(in the rows, 128 means zero)
Each name stands for a flat space through zero: a line, a plane or more. A row that begins with a name and a colon came from that space; any other row is followed by the name of the space it lies nearest, among the names in its block.
j791-j650: [132 110  88 139  73 114 133 169 122 119 171 139 117 166  70 152 174 147
 158 109 175 146 116 151 139 100 111]
j312-j957: [ 81 114  66  88 133  98 145  84 154 115 124 114 148 142 111 124 134 154
 110  59 168 173  92 126 143 153 126]
j312-j957: [105 164 123 119 103 136 105 156 128 144  92 118 116 112 161 160  88 187
 154 210 112 127 146 111 144 154  85]
j258-j938: [129 113 165 178 146 134 130 179 110 110 170 215  97 126 148 148 117 154
 162 136 181 146 151 130  72 133 129]
j312-j957: [164 109 162 162 130 143 147 168  99  78 138 164 112 148  80 120 145 119
 153 112 164 137 134 103 104  94 143]
j258-j938: [ 79  83 101  78 157  86 105  92 175 140  54 113 135  85 145 159 105 165
 107 118 116 123 159  74 171 158 112]
j791-j650: [114 137 154 141 110 147 170 150  68  92  77 132  84 157  99 109  89 137
 139 138 117 167 115  80 102 152 133]
j886-j646: [133 198 134 115 135 158 114 111 134 142 119  93 155 112 180 113  95 139
 126 185 100 118 115 142 133 145 115]
j258-j938: [178 112 154 165 124 137 126 159 115 129 185 164 126 136 114 127 166  89
 143 137 139  95 142 162 105  79 146]
j791-j650: [111  78  17  74  58  63 110  84 170 222 179  79 156 141 106 156 205  89
  98 118  93  73 116 225 188  93 120]
j253-j798: [122 191 117 119 127 151 142 120 111 134 151 143 150 131 184 111  89 153
 144 204 137 129 102 166  92 142 122]
j791-j650: [152 159 135 128 127 149 121 135 132 107 125 105 146 131 117 119 133 133
 137 135 135 129 119 119 142 114 121]
j253-j798: [152 207 138 100 129 165 102  95 145 146  87  34 168 108 159 101 108 112
 107 176  58  99 114 126 174 134 114]
j258-j938: [133  80 105 107 134  99 129 131 135 132 131 182 142 111 136 151 133 143
 148 187 152  84 158 133 117  92 132]
j791-j650: [113 118 136 114 138 121 138 107 114 148  95 132 119 114 155 121  98 116
 113 161  88 110 139 120 116 143 139]
j791-j650: [106 123 125 119 158 115 118  79 158 157 134 100 137 113 154 116 131  98
  83  62 102 136 118 144 139 159 141]
j253-j798: [182 162 146 116 152 162 151 104 112  90 124 114 173 132 122  77 127  93
 127 159 125 101 106 126 115  87 157]
j312-j957: [143  98 134 138 112 124 143 159 104 106 119 158 111 141  92 137 137 131
 151 148 144 120 143 108 118 100 132]
j886-j646: [125 120  86  73 141 114 131 100 156  91  81 108 172 119 104 127 128 163
 132 135 159 125 121  87 163 109 120]
j791-j650: [156 133 145 119 190 128  78 107 185 152 152 150 180  65 204 141 127 128
 124 174 130  67 167 149 132 107 128]
j886-j646: [106  94 151 160  86 117 153 149  69 176 125 146  55 149 124 132 116  86
 116 140  63 123 141 146  96 150 143]
j886-j646: [178 145 155 124 167 151 116  94 155 102 121  74 171 117 108  90 156  77
  99  73 112 112 116 113 158  99 151]
j253-j798: [153 131 126 123 128 144 180 120  91  69 124 134 141 166  76  84 135 109
 135 110 159 147  90 112 104  98 158]
j312-j957: [126 187  88  96  95 142 121 117 137 136 120  75 159 136 135 123 121 154
 136 175 118 127 100 146 159 129 101]
j886-j646: [143 105 136 141 135 124 129 130 133 119 146 133 127 134 104 124 155 104
 122  85 139 128 129 130 128 111 141]
j253-j798: [146 176 132 118 138 153 134 113 120 127 136 124 158 123 164 104 107 127
 133 186 121 110 112 149 111 121 133]
j886-j646: [135 200 164 157 177 167  77 155 175 101 155 137 153  94 187 145 105 191
 153 125 182 161 135 117 129 157  92]
j312-j957: [101 105 109 106 112 103 116 122 132 173 102 130 116 108 155 154 112 138
 124 180  91  98 154 133 139 140 116]
j886-j646: [139  53  77 105 114  87 154 113 134 109 151 149 145 153  57 128 188 104
 126  78 171 116 119 139 136  73 152]
j312-j957: [138 162  87  97  99 134 133 108 132 133 132  83 161 144 116 113 140 127
 127 152 121 118  97 153 153 111 120]
j258-j938: [120  94 147 175 116 123 167 161  76 125 178 205  78 160 118 126 129 111
 142 111 155 151 125 154  59 131 153]
j253-j798: [115 169 117 118 114 137 124 125 121 157 132 123 134 122 175 130  99 147
 135 195 108 118 122 156 119 146 113]
j258-j938: [134 148 134 133 129 140 124 134 129 122 133 124 133 128 133 126 125 135
 134 134 134 133 124 129 127 129 123]
j312-j957: [153 120  78  98  82 122 158 127 109 105 129 111 152 166  63 114 162 120
 144 151 146 113 101 138 144  74 133]
j253-j798: [139  92 155 145 166 114  82 132 176 144 139 136 130  89 142 156 153 117
 115  85 127 107 171 119 150 122 126]
j258-j938: [109 105 113 116 118 111 144 110 119 140 114 119 116 138 115 123 129 112
 111 106 110 133 121 128 129 138 138]
j886-j646: [117 126 152 187 113 130 120 176 110 157 198 185  83 138 154 153 132 131
 146 121 145 146 140 174  84 148 121]
j258-j938: [151 114 210 195 192 142  62 189 174 109 153 183 109  75 162 175 133 158
 150  90 171 133 195  91 124 135 109]
j791-j650: [229 250 151 109 154 204  76 120 179  78 120  26 231 103 130  92 147 129
 143 178 127  88 108 115 197  68 105]
j253-j798: [136 198 134 130 167 162 131 110 141  97 161 133 170 125 172  99 105 152
 134 127 172 157  92 145 102 143 128]
[143 107 152 135 123 129 142 114 106 140 108 101 109 137 103 105 139  67
 100 102  74 112 129 122 131 120 155] => j886-j646
[149  83 162 203 151 122 108 181 149 106 224 198 103 137 100 154 188 119
 144  16 208 161 146 149 101 111 136] => j886-j646
[144 103 115  85 131 119 148  82 125 113  67  75 150 131  82  97 140  85
  98 113  87 103 119  93 162 101 153] => j886-j646
[111  82 121 130 127 108 147 148 117  96 112 169 106 139  93 144 129 154
 145 106 169 152 138  93 116 126 129] => j312-j957
[139 111 111 133 121 115 110 147 148 135 168 155 139 124 127 153 156 142
 147 137 162 112 142 153 131 102 118] => j791-j650
[142 144 158 142 129 145 128 120 114 145 125 103 119 128 136 108 125  87
 109 125  81 116 126 136 125 133 141] => j886-j646
[ 89 113 105 111 117 111 155 109 110 134 106 130 110 142 124 123 109 134
 116 116 121 152 112 122 117 156 133] => j258-j938
[162 150 148 117 144 143 103 111 143 150 114  98 156  98 159 119 125 100
 117 180  80  74 145 135 147 107 131] => j253-j798
[ 74  79  41  81  64  68 146  65 133 212 134  65 115 158  98 128 168  74
  70  70  61 121  96 190 167 145 138] => j791-j650
[174 177 182 166 153 172 115 133 127 121 163 111 140 125 146  98 136  88
 120 111 114 123 119 147 115 120 142] => j312-j957
[184  95 217 191 145 148 120 176  94 135 142 179  88 112 133 131 135  71
 138 161  92  76 183 123  90  93 155] => j312-j957
[139 149 106 115 128 135 139 101 137 115 149  99 158 146 110 101 149 111
 116  91 141 140  92 148 137 117 138] => j312-j957
[143 175 162 126 173 142  37 109 205 195 128  78 165  49 228 154 117 126
 104 169  65  70 174 148 178 147  98] => j253-j798
[ 34 100  67 134  52  88 165 168  84 152 141 179  53 177 113 172 104 197
 156 127 163 200 110 146  95 188  97] => j253-j798
[148 164 123 110  90 152 147 134  95 110  84  82 133 149  95 107 117 126
 139 183  97 119 110 107 146 110 121] => j791-j650
[124 162 124 127 135 139 131 127 122 140 155 156 142 122 179 125 103 147
 142 186 139 120 121 161  97 136 124] => j253-j798
[102  85  90 125 119  89 118 113 155 167 174 138 124 131 127 149 164 116
 110  71 139 131 127 172 135 133 130] => j791-j650
[ 94 119 119 121 134 114 123 128 138 131 111 139 116 119 142 146 109 160
 129 121 139 148 135 111 129 157 115] => j312-j957
[121 167  98  99 101 132 113 114 138 162 116  85 148 121 154 132 116 141
 127 189  93 106 120 151 155 133 106] => j312-j957
[ 97 106 134 124 150 106 109 104 148 176 121 134 116  97 178 143 111 119
 101 124  91 113 152 138 127 161 130] => j312-j957
[ 21  70  33  48 113  48 121  69 168 199  76 121 124 101 170 175  98 179
  98 142 103 127 140 131 162 187 103] => j312-j957
[146 108 140 127 129 120 111 131 130 165 130 144 129 103 156 142 129 108
 129 190  92  69 164 146 127 105 132] => j253-j798
[147  95 131 131 127 123 154 131 108 100 125 145 124 145  85 114 146 105
 131 110 142 125 126 114 117  98 151] => j253-j798
[ 96 130 195 130 175 145 165 106  74 119  36 151  86 106 179  96  33 119
 106 171  66 136 144  63  75 186 157] => j791-j650
[106 128 131 127 127 127 145 111 114 130 108 108 110 140 120 112 116 114
 107  91 106 153 112 117 125 156 137] => j791-j650

Each name stands for a flat space through zero: a line, a plane or more. A row that begins with a name and a colon came from that space; any other row is followed by the name of the space it lies nearest, among the names in its block.
j669j325: [122 129 138 107 110 114 156 141 119 127 166 144 130 149 115 197 189 119
 110 156 162  80 108 114 139 142  90]
j669j325: [113 118 134  60 113 146 202 128 142  96 137 118 131 147 129 193 146 121
 103 115 140 111  95  77 154 124  79]
j706j833: [159 179 128 142 135 116 142 134 118 115 127 108  94 138 151  82 118 147
 127 144 141 107 126 116 137 140 126]
j24j431: [119 133 164 175 111 107 162 109  94 129 209 156 128 127 165 117 136 109
 178 139 123 138 129 126 105 107  51]
j706j833: [104 160 113 189 135 157  93 135 124 181 145 146 178 100 147 130 127 111
 184 118 149  98 159 177 105 131 138]
j706j833: [125 124 149 115 119 122 165 104 140 125 160 143 137 143 137 160 154 119
 120 119 122 137 120 108 139 128  84]
j847j680: [132 103 128 125 106  98 145 151  96 104 162 168 108 127 107 142 130 154
 127 144 116 158 141 112  80 110  78]
j52j524: [ 57  99 128  87 124 137 172 180  98  61 124 159 141 172  96 171  90 120
 213  82 124 113  93 101 138  87  63]
j847j680: [123  89 119  90 103 151 115 122 125 146 144 152 165  95  99 229 193 126
  69 137 138 144 146 128  92 128 110]
j691j528: [126  87 126 129 115 107  71 153  90 132 136 139 120 120  90 159 175 117
 108 177 148 111 129 157 107 127 150]
j691j528: [ 98  65 133 100 139 177  98  87 170 142 105  81 158 112 155 126 127  63
 115 111 117 144 123 154 163 104 185]
j52j524: [128 156 143 156 128 161 133  87 128 169 123  99 159  87 154 131 121 108
 129 119 131 121 113 132 140 146 141]
j691j528: [150 110 146  45 149 168  40 109  83  39  92  81 117 145 137 155 222  98
  71 132 146 149 138 137 157  89 127]
j847j680: [143 139 114 111 122 104 185 130 203 160 160 136 116 165 141 146 158 132
  85 149 149  84 131 112 155 160 133]
j847j680: [106 126 115  91 145 144 106 172 104  68  94 109 113 162 120 120 119 117
 162 120 148  95 116 131 152 101 135]
j24j431: [151 129 148 145 122  72 109 137 107 130 157 133  91 158 114 125 180 123
 109 187 151  88 112 139 143 149 134]
j691j528: [140 114 117 120 125 129 100 135 121 128 125 129 123 116 119 135 147 134
 101 145 132 137 146 138 109 124 141]
j706j833: [148 101 143 138 121 115 127  95 143 142 156 110 108 116 159  95 138 108
  98 156 118 151 135 134 126 122 141]
j691j528: [139 191  77  88 104 210 151 161  92 128 129 144 177  58 124 238 163 178
  87 112 172 118 174 100  49 130  64]
j706j833: [121 162 129  66 132 138 179 134 138  67 142 188 154 182 116 206 170 166
 133  60 118 157 149  80 128 114  17]
j24j431: [111 121 140 140 128 191 162  63 156 147 145 108 172  76 196 105  82  98
 150  73  91 196 148 122 113  95 102]
j24j431: [189 177 113 114 131 154 111  90 156 182  61  78 136  73 113 150 149 163
  14 141 137 127 122 114 141 196 203]
j847j680: [140 142 158 114 112 166 160  89  83 110 135  74 125  81 165 138 129 108
 107 137 134 136  94  96 131 119  97]
j24j431: [110  97 109 111 129 134 122 143 154 142  94 122 135 126 100 137 104 126
 120 123 124 121 118 133 138 135 174]
j847j680: [138 120 129 172 123 104 138  96 179 195 152 156 145 114 132 114 119 135
 115 125 102 156 149 142 114 152 147]
j669j325: [140 166  82  79 141 179 167 155 162 111  55  53 105 114 148  92  61 147
 100 117 149  89 111  96 157 139 186]
j669j325: [130 148 120 105 137 183 141 119 119  88 115  84 125 107 181  93  95 119
 140 103 128 146 140 114 124  92 112]
j847j680: [158 156  96 105 127 118 129 149 165 148 126 149 127 143 107 169 177 165
  68 144 153 102 157 124 120 162 138]
j669j325: [ 76 140  96 102 139 180 175 149 191 146 114 123 175 146 144 161  99 105
 169  82 151  73 123 126 163 128 136]
j706j833: [155 219  92  93 161 193  96 139 126  94  65 110 151 124 142 138 142 168
 112  78 149 126 169 123 129 132 126]
j52j524: [106 131 140  99 111 142 164 132 105 114 147 143 152 132 113 208 163 121
 129 120 145 106 103 102 132 129  72]
j52j524: [146 157 154 150 118 146 135  82 112 175 119  86 146  79 137 151 144 112
  92 147 140 107  88 121 148 169 151]
j847j680: [122 134 143 142 132 111 136 130 115 114 135 129 116 148 132 106 116 122
 159 128 125 119 111 126 143 124 117]
j706j833: [129 163 117 125 128 118 149 144 143 151 105 146 143 140  90 171 133 157
 117 118 139  94 110 113 143 171 134]
j52j524: [118 151 104 105 121 145 243 151 202 152 143  42  87 148 196  87  79  88
 123 172 186   3  73  95 199 150 174]
j24j431: [146 152 151 134 144 122  74 106 103 127  95 115 134 133 108 138 169 125
 110 130 132 122 111 142 159 153 153]
j706j833: [142 113 113 114 133 113 111 151 123  95 113 131  96 139 118  93 110 151
 121 133 116 153 147 126 111 111 137]
j691j528: [104 172 151 179 115 146 157 127  57 144 118 116 152  80 119 138  75 129
 191 116 131 105  74 113 120 143 102]
j24j431: [114 112 152 140 135 111 125 119 120  99 164 142 119 161 153  98 134 103
 172 121 116 143 134 138 137  96  93]
j24j431: [136 164  93  89 140 177 127 151 125  90  94 119 135 118 139 133 114 158
 122  93 136 141 161 113 108 110 112]
j847j680: [117  64 101 121 109 127 152  99 247 229 168 168 176 113 124 188 161 114
  62 131 117 144 169 147 112 153 164]
j847j680: [ 97  80 105  77 128 170 130 147 146 103 111  99 132 125 139 135 110  99
 128 119 136 123 129 129 133  92 147]
j24j431: [172 208  98  81 151 219  88 111 114 101  56  75 152  79 155 144 149 160
  69  90 147 148 166 117 119 131 140]
j52j524: [127 148 178 131 139 101 126 100 118 102 178 138 126 192 154 143 207  89
 150 135 146  96 110 133 182 127  76]
j706j833: [124 150 119 103 134 170 122 105 158 155 107 136 184 115 118 200 167 131
  97  91 134 130 140 127 137 149 128]
j691j528: [124  93 114 149 137 122 148  99 217 188 104 109 129 117 142  64  55 120
 119 112  89 155 129 138 148 144 208]
j669j325: [114  88 122 134 119 119 126 136 128 134 127 141 127 115 110 120  96 131
 137 127 107 155 130 132 105 116 138]
j669j325: [122 146 146 155 143 156 101  94 115 119 154 132 154 122 177 103 140 103
 170  98 118 160 160 152 120  96  93]
j706j833: [115  95 133 144 110  99 150 107 178 187 179 192 165 136 108 186 166 127
 113 124 112 145 146 136 112 147 106]
j669j325: [138 122 134 172 144 115  88  96 150 160 110 136 136 116 130  73  98 133
 137 109  89 178 149 156 123 134 169]
j669j325: [ 77 108 111 106 120 199 165 138 130 109 162 115 162 106 184 143 102  86
 180  99 143 122 146 127 108  71  83]
j52j524: [ 92 117  76  92 130 158 160 182 158  90 144 185 149 150 133 144  94 157
 176  72 119 157 192 120  76  77  68]
j52j524: [147 169 121 130 132 134 148 127 133 123 133 130 125 129 147 118 126 150
 124 118 131 130 143 114 121 133 106]
j669j325: [109  88 113 124 118 103 100 194  54  71 109 158  98 126  71 118  84 160
 169 136 114 153 127 127  75  93 112]
j691j528: [164 187 141 141 128  62 134 166  71  86 132 160  79 173  88 125 151 184
 134 153 141 102 111 103 127 154  84]
j691j528: [143 158 129  96 148 148 153 104 163  96 112 110 124 153 163 104 121 135
 118  88 115 151 139 104 157 119 111]
j24j431: [ 57  53 111 101 138 187 103 140 143 112 106 109 165 119 141 125  84  69
 185  90 119 138 132 158 134  70 157]
j52j524: [116 137 111 135 121 173 130 121 120 150 109 137 171  73 122 156  97 145
 134  92 114 163 145 125  87 125 119]
j691j528: [141 163  94 127 102  86 156 201 108 133 178 205 120 150  81 207 184 187
 114 165 172  76 157 115  73 153  66]
j52j524: [144 209 171 133 120 119 189 126  34  91  65  78  99 108  90 133  72 165
 143 123 130  94  16  55 170 175 103]
[136 125 127 184 123 105 113 126 134 181 146 119 118 107 138  87 113 116
 134 168 135 105 128 157 120 147 174] => j706j833
[164 176 100 105 145 167 105  97 186 148 126 157 173 123 149 167 189 161
  70  84 126 171 208 135 106 139 111] => j706j833
[140 123 141 124 143  74  88 154  87  59 119 173  91 184  90 100 136 162
 154 118 102 168 141 128 120 107  95] => j52j524
[ 94 148 132 140 134 124  98 162  71 117  82 167 163 134  53 185 120 151
 181  93 126 114  98 131 128 144 114] => j24j431
[144 131 132 127 139 120 140 110 156 104 155 137 111 153 170  79 124 131
 134 111 107 168 164 125 124 102  99] => j691j528
[111 133 134 126 129 163 118 115 119 147 104  97 156 102 128 154 129 102
 130 123 142 102 101 134 150 139 153] => j706j833
[111  70 147  87  87  98 182 138 110 114 180 159 121 139  93 217 175 120
  97 159 135 121  96  92 116 125  68] => j669j325
[128  73 136 151  98  91 167 126 152 161 213 121  92 126 168 101 139  87
 116 201 144 100 126 137 117 118 130] => j24j431
[124 113 158 129 118  88 122 124  98 112 160 174 130 156  96 174 179 130
 132 134 121 140 119 124 125 129  78] => j669j325
[134  82 122 125 106  85 148 135 155 169 125 138 111 121  81 149 122 142
  79 164 119 124 104 118 125 161 169] => j669j325
[118 161 175 175 130 155 109  77  61 150  80  97 168  68 111 135  92 117
 160  97 104 148  68 124 144 152 136] => j52j524
[123 138 123 145 125 100 144 154 126 130 140 159 121 148 110 128 117 147
 153 130 129 113 127 125 120 136 112] => j706j833
[135 112 136 151 126 131 105 117 112 155 101  62 105  90 136  82  99  98
 113 173 139  98  89 144 149 143 206] => j706j833
[117 118 137 141 119 187 143  78 136 159 150  95 164  66 186 123 111  90
 129 113 119 158 139 133 111 107 122] => j24j431
[ 85 108 136 132 135 162 134 109 137 117 150 151 171 130 157 131 110  99
 189  73 104 167 149 139 120  85  85] => j669j325
[179 180 150 161 135 100  84 107 100 139 146 121 109 133 140 116 197 134
  95 170 152 106 136 146 137 158 132] => j669j325
[184 200 132 145 131 112 132 126  79 110  82 116  96 101 106  96  95 198
 103 125 112 156 116  92 110 160 122] => j52j524
[104 125 123 129 131 151 123 130 123 120 131 156 161 123 127 147 119 129
 162  89 115 156 149 134 107 106  97] => j52j524
[108  81 106 105 118 167 110 127 154 150 149 131 161 102 142 168 157  99
 106 132 140 134 163 152 102 105 138] => j691j528
[128 152 120  97 130 110 164 153 135  90 133 179 128 174 101 166 140 171
 135  94 121 139 140  95 123 128  65] => j706j833
[142  98 127 142 123 130  51 107 104 150 120 171 163  84  89 166 166 149
  93 119  98 206 175 158  68 124 131] => j52j524
[161 201 142 153 147 158 107  85 122 155  89  79 142  98 153 108 134 128
 107 120 138 113 114 132 160 165 163] => j847j680
[148 150 103  90 138 170 152 111 176 113 129 124 138 126 172 122 130 146
  96  91 120 167 179 110 114 110 105] => j691j528
[122 111 127 108 121 156 126 126 104 108 121 109 130 100 135 136 119 120
 122 126 126 145 126 120 112 107 120] => j847j680
[170 145 122 105 124  93 156 121 169 151  99 122 103 140  93 145 142 168
  48 146 126 119 108  97 152 184 163] => j706j833
[119 154 168 139 135 147 112 109  53  94  99  90 131 112 129 122 116 109
 165 116 128 123  77 119 155 123 113] => j691j528
[153 103 109  99 125 136  87 143 136 130 133  73  92 123 151 119 183  96
  61 204 179  73 136 153 140 128 191] => j24j431
[101 109 120 113 110 148 160 149 102 133  86 101 133  89  91 155  70 131
 133 127 128 110  74 102 127 138 150] => j52j524
[150 117 147 159 146  96  70 101 140 137 140 127 111 151 144  76 159 109
 123 147 118 143 148 167 145 127 161] => j52j524
[110  99 123  94 137  78 168 182 160  72 148 115  59 225 140  76 115 104
 161 161 152  59  99 118 186 108 135] => j52j524
